[128 = 0]

fimef-zuf: 139 118 140 164 148 125 129 138 122 150 147 135 135 168 102 126 162 92 142 104 120 138 90 112 111 164 111 133 124
nafi-mar: 114 97 173 146 114 149 156 149 169 108 140 121 150 163 98 166 157 158 126 133 145 180 120 124 58 180 63 106 90
nis-somir: 128 131 140 135 124 121 122 123 130 113 135 120 152 142 126 136 123 143 118 145 128 134 115 120 106 137 108 109 142
fimef-zuf: 162 140 97 147 147 110 114 114 61 109 143 140 140 121 137 96 141 106 148 132 122 113 145 123 137 149 130 129 152
nis-somir: 137 100 106 135 150 129 120 137 99 175 124 143 89 150 109 105 170 80 129 96 108 132 110 133 135 152 139 152 113
nofoz-dakin: 157 96 110 128 140 128 126 152 108 134 111 116 106 100 136 123 136 105 115 151 112 139 144 126 137 142 148 139 149
nafi-mar: 111 118 129 113 120 122 110 115 128 138 124 124 129 159 118 130 134 147 96 137 119 137 102 132 100 134 106 109 127
nis-somir: 121 97 145 118 110 172 170 166 187 121 106 121 90 91 135 154 139 132 139 119 147 159 165 133 138 133 133 152 73
fimef-zuf: 149 125 132 144 131 128 135 138 122 101 133 119 144 112 136 133 128 128 136 147 132 136 142 117 122 145 121 124 142
nafi-mar: 111 89 81 62 113 132 100 117 103 153 83 124 67 113 141 109 132 148 67 150 106 133 147 161 133 111 146 129 118
nafi-mar: 123 144 99 99 132 107 98 108 105 153 113 127 114 115 143 107 98 124 104 136 109 94 120 138 163 82 169 131 163
nofoz-dakin: 138 165 111 115 115 106 93 90 104 80 127 112 159 114 171 112 92 159 106 172 125 101 126 112 141 104 127 100 172
fimef-zuf: 144 132 135 155 149 122 137 145 126 148 139 132 132 127 116 128 131 91 152 111 124 121 118 119 142 131 147 144 143
nofoz-dakin: 149 82 100 117 143 135 136 159 102 155 105 129 81 95 123 120 147 98 120 133 113 143 162 146 139 141 158 153 129
nofoz-dakin: 159 100 109 134 147 123 125 153 103 143 115 119 107 103 132 120 136 94 120 144 109 133 138 125 141 140 154 143 156
fimef-zuf: 98 133 123 103 116 132 120 108 136 143 123 138 114 147 123 124 128 146 116 112 129 123 119 143 126 112 123 125 103
nis-somir: 139 199 128 164 146 116 115 104 131 137 154 141 145 137 150 100 113 77 178 80 130 70 85 93 198 92 166 152 142
nis-somir: 132 106 93 112 144 127 122 133 92 169 114 144 83 119 118 105 146 97 126 109 112 122 143 150 148 125 159 153 122
nafi-mar: 156 100 91 134 123 171 133 134 113 106 112 137 65 110 163 93 196 88 149 101 133 145 153 112 164 176 123 165 58
nis-somir: 94 120 148 85 84 153 164 130 167 73 114 122 139 88 133 168 98 217 120 162 165 157 203 163 91 114 98 104 92
fimef-zuf: 141 114 123 121 128 126 124 141 130 123 113 111 122 103 142 133 116 128 110 156 120 132 136 124 135 123 142 128 151
fimef-zuf: 169 92 116 139 137 120 113 150 105 109 114 99 128 111 145 127 138 115 96 181 107 149 127 107 115 163 124 118 170
nis-somir: 132 113 120 145 144 149 139 143 133 170 128 147 83 143 117 111 174 70 156 70 123 129 111 123 157 146 144 169 82
nofoz-dakin: 119 154 129 137 124 140 144 111 125 113 147 153 132 134 126 118 141 129 171 89 150 118 146 133 137 131 116 138 87
fimef-zuf: 138 123 135 149 154 121 132 152 135 176 130 130 117 132 110 129 130 79 140 105 113 119 101 121 149 121 162 152 147
nafi-mar: 111 137 154 130 107 157 115 130 217 137 110 101 103 150 163 136 132 111 107 111 124 126 53 81 167 111 133 140 97
nofoz-dakin: 169 59 125 145 152 135 138 190 128 157 104 104 93 103 120 140 154 78 107 155 102 164 129 117 124 167 149 149 153
nofoz-dakin: 140 100 103 122 126 163 162 145 109 114 119 151 80 91 132 114 170 114 164 101 146 147 198 149 143 158 130 161 64
nafi-mar: 135 135 111 122 136 116 124 123 100 132 128 135 128 112 129 117 117 124 134 131 124 114 147 139 140 115 147 132 146
nofoz-dakin: 152 64 135 145 135 163 164 184 147 134 113 121 87 107 117 144 175 96 137 125 129 177 154 125 116 182 122 155 91
nis-somir: 132 137 133 134 128 150 148 144 163 133 121 129 104 100 145 129 126 101 156 102 137 118 136 118 175 110 160 160 105
nafi-mar: 113 115 134 99 122 124 140 144 143 140 110 120 124 96 119 151 91 154 109 152 128 131 157 155 123 95 150 124 148
54 123 148 77 103 133 133 112 170 172 118 142 116 166 88 153 111 182 98 105 135 135 116 173 92 91 113 112 88 -> nofoz-dakin
124 171 136 157 137 114 113 97 117 127 161 143 160 175 121 112 136 115 154 96 131 105 84 109 129 132 110 121 128 -> nis-somir
139 103 170 155 136 139 154 179 186 142 124 103 134 119 117 166 123 107 127 139 125 153 107 106 121 138 136 137 142 -> fimef-zuf
181 145 146 185 154 95 99 141 123 112 144 91 180 136 149 129 111 87 119 171 103 116 64 66 137 143 136 113 218 -> nofoz-dakin
117 85 129 123 135 127 103 137 138 182 114 118 98 182 105 127 162 106 80 123 97 149 62 121 103 152 116 126 123 -> fimef-zuf
131 116 124 123 116 131 119 119 118 99 126 120 134 137 136 127 142 151 109 151 129 146 131 124 101 154 95 109 122 -> fimef-zuf
122 129 118 129 134 140 136 127 125 149 130 148 102 134 120 114 150 105 151 88 131 122 131 136 147 130 138 151 93 -> nis-somir
167 126 110 145 157 86 83 130 86 148 125 104 145 132 138 111 111 91 93 170 87 108 81 101 139 125 156 118 220 -> nis-somir
128 105 97 105 129 122 118 119 81 131 119 138 110 126 120 112 143 140 110 139 120 136 156 154 109 142 121 122 125 -> nafi-mar
97 118 102 80 110 128 97 97 117 146 106 131 97 150 132 112 133 155 81 131 115 125 114 148 121 113 121 116 109 -> fimef-zuf
151 124 102 128 138 123 122 130 95 124 122 130 115 103 141 110 131 109 133 136 121 120 150 129 149 130 149 139 143 -> nofoz-dakin
139 136 132 135 138 121 152 145 120 122 134 133 143 89 122 138 103 127 156 133 138 121 171 142 137 112 152 136 149 -> nafi-mar
128 145 146 142 132 123 136 133 145 127 138 125 149 126 125 139 110 126 141 126 133 120 120 120 133 115 135 127 142 -> nafi-mar
145 158 163 180 142 123 154 139 140 107 164 133 177 133 116 142 124 113 180 112 147 124 125 107 123 142 116 128 138 -> nafi-mar
123 148 120 115 124 121 126 115 120 120 127 132 134 110 137 124 105 142 132 132 133 111 146 138 142 102 142 126 138 -> nis-somir
129 122 108 115 123 136 112 119 123 133 114 127 99 129 145 110 142 118 115 123 120 124 119 123 147 128 135 137 113 -> nafi-mar
132 146 96 123 144 111 111 107 82 152 133 149 116 130 127 96 129 104 140 105 118 97 130 140 156 111 155 142 138 -> fimef-zuf
104 64 171 110 101 166 180 178 194 114 108 111 118 112 100 189 136 179 108 154 149 197 170 153 63 158 88 116 82 -> nafi-mar

ruma-bidib: 139 105 151 99 151 119 125 112 152 149 157 104 140 113 127 126 97 147 155 78 121 80 134 128 56 118 145 122 126
dup-vili: 104 140 123 134 126 142 130 155 136 122 132 113 136 162 130 88 139 135 142 128 124 166 107 133 137 127 147 133 147
ruma-bidib: 136 134 141 152 117 123 113 118 128 128 104 115 132 154 119 132 118 129 106 146 108 128 93 115 130 112 147 159 153
deker-zok: 126 125 105 137 135 105 108 100 150 134 131 137 164 170 111 149 147 144 90 121 87 165 117 131 179 147 152 116 154
konev-dukeb: 152 134 90 121 130 149 129 131 172 131 110 158 89 131 114 138 94 134 122 110 127 92 110 136 142 147 142 90 102
deker-zok: 139 140 78 156 101 115 122 170 110 105 93 158 118 162 120 129 129 68 99 188 125 143 117 163 161 170 103 99 159
deker-zok: 119 142 158 149 105 150 152 122 92 125 113 125 90 97 129 130 137 112 115 140 144 99 148 84 142 114 83 154 84
konev-dukeb: 130 126 123 122 122 147 134 113 134 137 126 169 110 98 122 147 123 126 106 126 136 102 151 110 147 161 108 112 96
ruma-bidib: 136 129 107 147 122 108 127 129 136 131 113 113 126 169 106 133 117 102 102 127 97 109 113 130 135 139 124 116 145
konev-dukeb: 121 109 148 129 125 101 129 126 91 140 132 117 151 118 126 143 126 82 112 165 132 108 152 123 87 140 99 158 156
konev-dukeb: 168 111 84 119 138 112 129 112 177 146 95 150 99 136 97 162 72 108 105 109 107 53 116 133 113 169 128 94 137
deker-zok: 129 105 98 79 167 141 147 144 168 146 93 145 103 99 129 128 82 124 167 153 179 118 115 141 89 148 154 165 166
konev-dukeb: 110 116 149 128 119 126 133 131 107 139 141 132 144 118 126 118 131 102 116 138 127 113 155 112 103 161 98 137 142
dup-vili: 145 122 120 120 134 125 119 152 168 125 121 114 129 155 127 86 94 145 165 91 111 115 92 152 80 137 157 104 169
ruma-bidib: 139 135 88 135 125 111 136 144 119 117 128 127 113 144 120 143 134 94 119 134 125 121 139 154 151 131 108 88 108
dup-vili: 159 123 70 101 160 89 157 166 139 105 121 88 94 130 138 121 115 110 199 93 147 116 132 192 103 97 117 75 124
deker-zok: 134 116 202 133 97 150 109 121 101 134 125 162 139 71 146 114 107 132 125 150 142 90 138 96 61 153 106 160 145
deker-zok: 119 134 115 148 105 122 131 148 92 125 135 136 127 142 118 138 137 69 92 166 126 114 150 133 137 150 91 113 114
deker-zok: 123 122 129 104 143 146 131 129 145 133 123 144 125 104 138 122 120 150 151 132 154 142 124 128 121 131 147 146 136
ruma-bidib: 137 133 163 150 107 115 131 114 103 109 123 118 128 110 142 111 152 150 139 98 111 130 141 109 136 120 92 120 127
ruma-bidib: 143 128 149 142 112 108 119 123 103 114 135 122 138 118 138 128 140 128 130 118 115 121 140 133 117 120 105 111 127
dup-vili: 97 138 135 153 112 126 129 132 90 128 130 122 147 151 122 132 160 97 90 176 124 161 136 112 162 131 112 160 136
dup-vili: 141 143 126 131 100 174 87 131 146 120 144 209 134 113 136 135 123 156 101 143 131 140 116 142 152 160 156 85 96
dup-vili: 95 124 133 117 163 111 178 110 112 138 122 60 112 124 126 130 157 128 153 112 144 145 150 95 150 79 110 186 118
deker-zok: 109 128 96 124 133 144 122 144 156 133 104 160 139 158 119 115 126 128 113 164 131 174 101 134 161 171 157 145 177
deker-zok: 92 100 174 78 145 159 116 127 121 163 196 154 173 75 144 123 118 132 142 140 168 118 170 123 48 151 144 152 118
dup-vili: 92 126 104 105 148 135 141 169 137 138 166 102 144 161 124 94 131 106 152 124 138 147 134 153 104 135 144 116 133
konev-dukeb: 151 143 119 145 136 121 121 102 145 116 86 111 111 146 126 152 129 163 124 132 119 154 81 123 175 74 166 159 133
dup-vili: 131 126 103 112 146 120 141 124 127 128 132 128 115 115 128 153 133 120 134 130 146 129 146 141 144 116 123 119 103
deker-zok: 112 170 153 163 94 180 133 134 114 94 101 148 97 117 150 89 170 181 136 130 139 190 107 95 210 106 124 144 99
deker-zok: 89 131 120 129 135 148 155 136 131 153 126 105 112 153 103 121 121 93 106 144 132 110 131 96 133 138 123 163 119
ruma-bidib: 133 108 135 100 155 129 165 101 161 138 93 126 95 81 131 116 113 167 170 76 142 104 141 93 122 144 108 147 142
konev-dukeb: 97 141 144 122 126 150 138 169 99 120 165 102 130 127 146 92 146 115 161 138 157 150 139 141 103 98 127 134 102
ruma-bidib: 105 138 137 124 128 157 139 134 122 126 128 136 119 112 138 114 145 142 138 139 152 156 133 113 150 122 129 150 113
ruma-bidib: 74 150 159 138 125 174 165 144 109 137 133 84 100 134 126 89 144 124 138 133 150 135 128 78 137 92 122 187 92
ruma-bidib: 119 101 125 93 144 137 100 117 176 152 156 179 179 125 126 119 115 161 124 110 117 145 131 138 106 196 165 108 172
dup-vili: 144 129 122 120 145 115 159 116 132 112 92 108 90 98 140 128 137 155 170 98 144 133 132 120 151 98 108 137 123
dup-vili: 140 142 167 170 81 122 128 138 75 94 98 138 118 104 149 103 153 121 129 143 124 134 137 111 138 135 68 128 142
ruma-bidib: 118 106 122 111 137 108 140 136 133 148 162 113 143 137 113 116 116 94 130 93 110 82 163 133 79 169 99 92 133
konev-dukeb: 160 144 139 149 116 121 131 109 130 107 119 109 99 121 133 127 135 164 142 71 105 108 121 120 149 89 114 94 89
konev-dukeb: 166 111 120 130 147 62 118 104 130 122 116 85 148 146 125 156 121 131 138 106 97 120 115 153 107 95 135 124 167
konev-dukeb: 126 129 124 136 123 132 112 125 144 127 109 148 144 147 125 122 129 142 113 145 116 158 104 126 149 149 149 141 167
konev-dukeb: 137 120 154 144 110 104 124 121 97 125 129 121 141 118 130 130 131 108 118 130 113 104 146 119 102 138 92 127 142
dup-vili: 170 127 113 123 132 99 145 127 111 103 111 120 91 88 144 150 127 124 163 107 145 100 148 153 124 98 91 93 98
110 116 107 96 159 131 152 121 132 149 145 123 118 110 120 156 126 109 130 134 157 116 158 126 128 125 126 140 97 -> deker-zok
137 124 137 117 124 129 135 145 118 120 145 128 118 101 142 111 123 124 159 105 140 103 150 142 92 131 104 96 109 -> dup-vili
138 136 145 151 110 123 128 133 124 119 117 108 120 142 126 105 123 130 131 108 106 111 114 118 116 121 116 122 136 -> konev-dukeb
89 127 139 122 130 145 142 150 114 148 161 103 135 143 118 109 125 92 124 138 136 111 144 116 94 131 122 145 113 -> ruma-bidib
131 146 179 168 69 145 110 145 56 102 128 162 130 93 151 119 150 102 105 180 140 126 147 116 123 135 78 131 111 -> konev-dukeb
93 141 112 91 149 191 155 153 141 123 122 163 94 83 153 107 144 161 173 153 203 187 133 127 168 120 149 158 97 -> deker-zok
132 95 126 97 174 72 174 106 116 152 133 53 115 107 118 157 113 92 159 95 137 67 169 121 70 94 92 153 125 -> dup-vili
119 114 126 116 143 118 129 107 133 150 143 125 144 129 115 152 125 119 108 126 121 114 144 118 123 138 130 137 127 -> deker-zok
136 141 151 179 103 104 108 113 103 120 100 97 144 174 116 137 136 116 86 158 88 137 91 109 144 101 133 166 163 -> dup-vili
139 139 137 161 106 140 134 133 149 130 85 109 95 163 106 99 94 123 114 110 95 82 86 95 119 137 124 138 147 -> konev-dukeb
148 132 175 135 106 129 112 125 96 109 153 134 135 86 156 121 139 150 149 109 132 117 145 133 96 104 109 106 100 -> deker-zok
122 133 148 130 124 137 136 135 97 124 122 119 117 105 140 133 131 113 136 163 158 129 133 121 115 99 119 166 116 -> ruma-bidib
98 109 84 80 197 130 168 101 185 174 121 88 109 146 96 158 104 130 133 114 146 119 122 107 139 110 173 181 124 -> konev-dukeb
113 141 150 146 122 149 143 97 144 131 108 119 110 132 120 113 144 171 118 92 108 136 118 74 177 122 126 151 116 -> konev-dukeb
116 152 116 155 113 121 136 150 88 102 122 110 122 149 136 124 168 107 124 160 134 175 128 139 177 99 110 131 116 -> dup-vili
140 118 171 134 103 128 102 118 97 142 173 143 150 103 127 148 111 100 98 130 117 63 158 123 64 139 106 106 95 -> dup-vili
119 114 125 104 152 133 130 106 155 155 140 128 135 124 116 147 113 138 121 117 130 113 132 116 118 132 151 143 122 -> dup-vili
134 113 124 114 139 118 123 115 138 139 127 140 139 118 125 145 117 128 123 133 130 121 133 131 115 142 134 133 144 -> deker-zok

livobpesi: 116 78 150 161 98 174 90 145 155 134 94 180 110 152 127 156 124 164 123 110 131 126 133 144 144 116 120 143 153
vukbifu: 173 122 128 164 127 159 129 118 133 114 128 129 119 128 125 120 151 157 131 123 131 98 146 142 170 130 123 104 132
vukbifu: 155 179 150 139 147 115 121 114 129 118 151 116 122 130 160 119 151 95 146 165 124 109 99 136 122 109 120 85 137
pokofbal: 134 126 139 121 117 139 139 108 130 104 152 103 131 120 116 112 139 141 115 126 135 113 123 124 142 125 119 118 123
pokofbal: 140 107 114 129 125 141 149 116 128 122 140 128 138 130 127 112 137 147 117 117 145 128 136 122 151 143 129 134 116
gufkalit: 110 165 161 105 130 115 129 102 142 120 146 70 138 98 106 120 110 115 146 129 109 119 91 102 116 132 125 112 115
vukbifu: 98 109 131 123 102 131 115 161 141 166 104 175 110 156 108 149 143 167 117 90 148 182 124 118 107 136 152 151 133
razaliso: 172 145 135 160 145 143 142 114 143 142 162 162 138 160 181 101 183 137 139 140 168 145 95 128 136 141 140 95 131
gufkalit: 129 127 146 139 120 145 121 133 138 129 135 130 132 129 121 119 144 155 126 114 134 141 120 130 112 131 134 124 139
razaliso: 131 170 130 133 142 97 115 131 142 170 97 150 98 144 140 163 125 97 166 137 120 132 105 111 145 130 141 105 116
gufkalit: 123 129 129 115 134 117 137 115 127 123 153 140 138 145 167 119 134 97 121 155 146 133 104 125 123 118 119 127 127
pokofbal: 144 108 90 146 154 128 162 124 145 187 121 182 151 161 170 120 137 136 151 111 167 173 115 99 151 184 162 144 99
livobpesi: 137 168 148 140 130 124 110 136 135 137 111 102 111 107 93 138 131 143 152 114 103 121 127 127 119 129 139 104 132
pokofbal: 110 121 89 105 157 91 132 146 84 114 126 125 153 116 166 127 85 57 118 173 105 123 158 154 84 109 113 161 138
razaliso: 98 109 103 73 102 99 146 130 97 103 141 122 112 135 108 133 128 113 78 133 142 131 149 125 133 103 114 152 116
razaliso: 90 50 126 108 89 159 126 118 133 98 118 130 131 127 104 140 90 148 91 112 129 108 150 126 162 119 102 172 124
razaliso: 122 162 96 81 139 71 148 139 78 109 148 102 121 120 126 121 135 81 102 157 124 131 149 137 98 103 124 129 122
gufkalit: 126 95 114 144 149 148 147 139 131 147 148 151 187 132 167 91 128 145 129 118 150 176 123 131 78 165 147 161 137
razaliso: 150 71 119 158 137 176 136 113 124 89 148 130 170 120 165 97 113 134 114 144 131 96 151 157 140 130 103 146 144
pokofbal: 149 121 98 124 130 117 139 128 101 109 130 138 112 138 140 130 139 109 108 149 134 105 159 145 156 110 115 125 126
livobpesi: 129 126 101 123 140 111 126 147 96 114 117 119 131 113 128 131 110 104 119 144 107 115 167 153 109 114 120 142 138
vukbifu: 108 136 141 138 122 126 110 140 165 188 82 159 107 142 109 165 116 148 164 92 126 159 103 96 139 156 156 130 114
pokofbal: 97 135 124 119 140 104 120 146 138 172 106 157 133 142 146 148 107 105 149 127 127 167 107 112 97 141 147 147 124
vukbifu: 144 94 124 148 144 168 149 122 121 100 167 103 194 102 145 71 126 156 117 123 134 134 141 147 89 151 126 148 143
gufkalit: 174 134 136 162 122 162 139 118 141 127 140 123 123 127 106 106 174 189 132 98 146 125 133 127 158 149 142 99 125
vukbifu: 115 106 114 112 138 128 145 114 117 106 138 92 162 99 126 111 89 112 123 134 113 112 141 126 123 138 116 153 118
vukbifu: 138 151 165 155 123 146 106 108 173 152 101 125 103 127 110 154 123 146 172 110 115 108 95 103 174 142 134 95 116
livobpesi: 170 128 130 168 155 156 133 128 121 110 165 134 167 128 179 84 157 132 130 151 139 128 128 161 95 130 125 115 156
gufkalit: 152 123 142 145 115 154 116 123 119 83 140 108 118 115 114 119 143 145 110 136 118 87 150 157 141 101 105 110 148
vukbifu: 104 154 158 117 143 118 122 120 143 137 148 106 158 116 147 115 112 104 149 140 120 148 81 114 78 134 132 127 133
livobpesi: 131 130 115 126 128 116 133 121 137 151 105 145 106 141 124 151 123 122 141 121 132 125 127 109 170 139 135 124 106
livobpesi: 109 109 193 162 95 186 76 146 163 118 117 131 127 120 100 134 131 186 130 99 113 132 113 147 92 114 123 127 171
vukbifu: 131 85 100 114 99 137 137 128 104 93 117 128 102 129 95 139 127 145 85 119 131 96 181 141 178 109 108 144 122
razaliso: 72 118 147 82 95 114 121 117 144 130 116 112 110 126 89 156 97 123 118 113 122 131 106 95 140 120 121 146 109
livobpesi: 103 118 133 89 88 117 133 135 119 115 150 145 100 156 110 131 166 144 78 120 162 153 122 123 124 101 124 134 130
gufkalit: 147 127 124 146 120 143 119 136 123 117 105 109 109 108 85 137 127 159 130 107 107 102 165 140 151 128 127 120 131
livobpesi: 78 104 150 83 98 129 141 104 149 124 152 117 138 135 114 124 117 135 107 114 150 149 88 91 130 132 123 149 109
razaliso: 123 141 163 143 131 142 115 113 164 147 124 124 135 126 133 133 118 134 161 121 123 130 87 108 131 143 134 114 125
pokofbal: 141 140 139 154 153 140 113 134 123 114 129 102 155 99 141 113 109 117 148 144 97 110 136 153 92 127 122 123 150
pokofbal: 140 113 105 171 148 139 98 175 111 141 76 154 130 116 132 147 102 129 145 127 92 123 182 171 99 127 133 147 159
livobpesi: 106 111 88 90 148 95 158 114 104 120 133 105 156 112 144 122 80 76 122 150 119 120 142 116 129 137 118 162 103
pokofbal: 119 124 149 131 110 145 126 123 156 147 124 134 121 135 104 132 140 168 134 95 141 148 106 105 139 146 142 125 120
razaliso: 167 151 112 146 144 121 141 137 115 137 145 151 125 147 153 110 176 133 126 136 151 145 132 140 121 131 142 106 134
gufkalit: 154 111 144 162 133 176 138 125 138 114 164 116 173 115 134 78 155 182 124 108 143 143 126 142 97 152 136 127 147
gufkalit: 131 110 139 137 128 150 127 127 126 107 158 135 153 133 157 103 141 132 112 142 141 133 121 147 100 118 118 133 150
145 133 92 104 141 102 158 130 80 93 169 116 141 128 153 97 151 97 91 162 143 125 155 151 107 108 116 131 132 -> razaliso
151 137 102 121 144 109 157 104 123 133 141 134 126 142 155 123 138 102 133 146 147 118 122 112 171 138 128 115 101 -> gufkalit
111 110 134 144 146 158 125 144 128 122 118 62 193 57 82 97 73 168 148 88 81 137 156 136 60 170 141 165 140 -> gufkalit
145 142 136 161 158 133 113 117 146 144 109 134 138 123 164 139 100 97 174 150 106 104 112 130 141 137 125 114 130 -> razaliso
177 63 75 181 174 180 180 133 118 139 163 154 226 124 187 50 141 174 127 109 165 171 161 148 95 200 154 169 134 -> gufkalit
113 88 127 151 130 161 112 163 121 123 115 128 166 104 117 113 104 162 121 106 109 147 161 158 67 139 133 168 160 -> gufkalit
106 79 123 129 108 143 120 124 151 147 96 173 113 155 134 160 104 132 126 116 139 127 126 113 175 133 123 153 116 -> livobpesi
110 148 130 110 125 106 120 138 123 137 112 112 114 117 101 144 115 121 133 121 111 133 130 120 116 124 134 130 123 -> razaliso
146 132 143 160 117 150 113 143 149 155 115 167 108 152 124 136 166 171 137 103 146 151 119 129 134 137 147 112 138 -> vukbifu
160 194 132 131 135 102 136 122 135 154 124 115 92 130 102 136 167 138 154 115 131 131 113 106 154 139 151 80 107 -> livobpesi
141 150 131 137 142 126 128 137 120 127 135 109 140 111 123 113 135 133 137 127 117 133 133 138 98 133 136 119 137 -> razaliso
141 120 122 151 142 143 133 130 137 145 123 137 147 126 139 118 126 143 145 117 131 139 129 127 125 153 140 132 127 -> pokofbal
139 107 151 171 116 177 110 137 160 145 109 143 131 127 105 128 138 193 143 86 129 139 128 129 133 152 143 127 140 -> razaliso
146 212 155 105 108 96 135 127 128 136 155 100 79 134 76 123 206 160 123 107 148 152 99 106 123 118 152 70 117 -> livobpesi
156 125 134 140 136 150 142 105 122 91 165 98 152 112 141 93 140 133 120 143 131 101 130 141 133 126 113 114 134 -> gufkalit
163 100 108 180 142 157 116 140 132 140 94 171 125 140 154 140 123 137 145 130 123 108 160 153 161 136 127 129 139 -> razaliso
120 133 144 119 121 129 123 116 133 114 136 110 127 121 123 128 122 121 127 135 122 114 116 124 131 118 117 122 128 -> vukbifu
133 116 115 154 134 136 102 163 113 129 90 141 122 117 120 145 110 132 133 126 99 119 171 162 109 118 127 141 153 -> pokofbal
117 96 107 131 113 134 110 162 105 116 93 139 113 120 99 148 110 141 106 117 108 119 183 157 121 111 121 156 145 -> pokofbal
105 155 146 116 113 113 113 141 143 156 103 121 102 124 83 153 127 147 142 98 117 149 115 107 119 134 147 123 121 -> razaliso
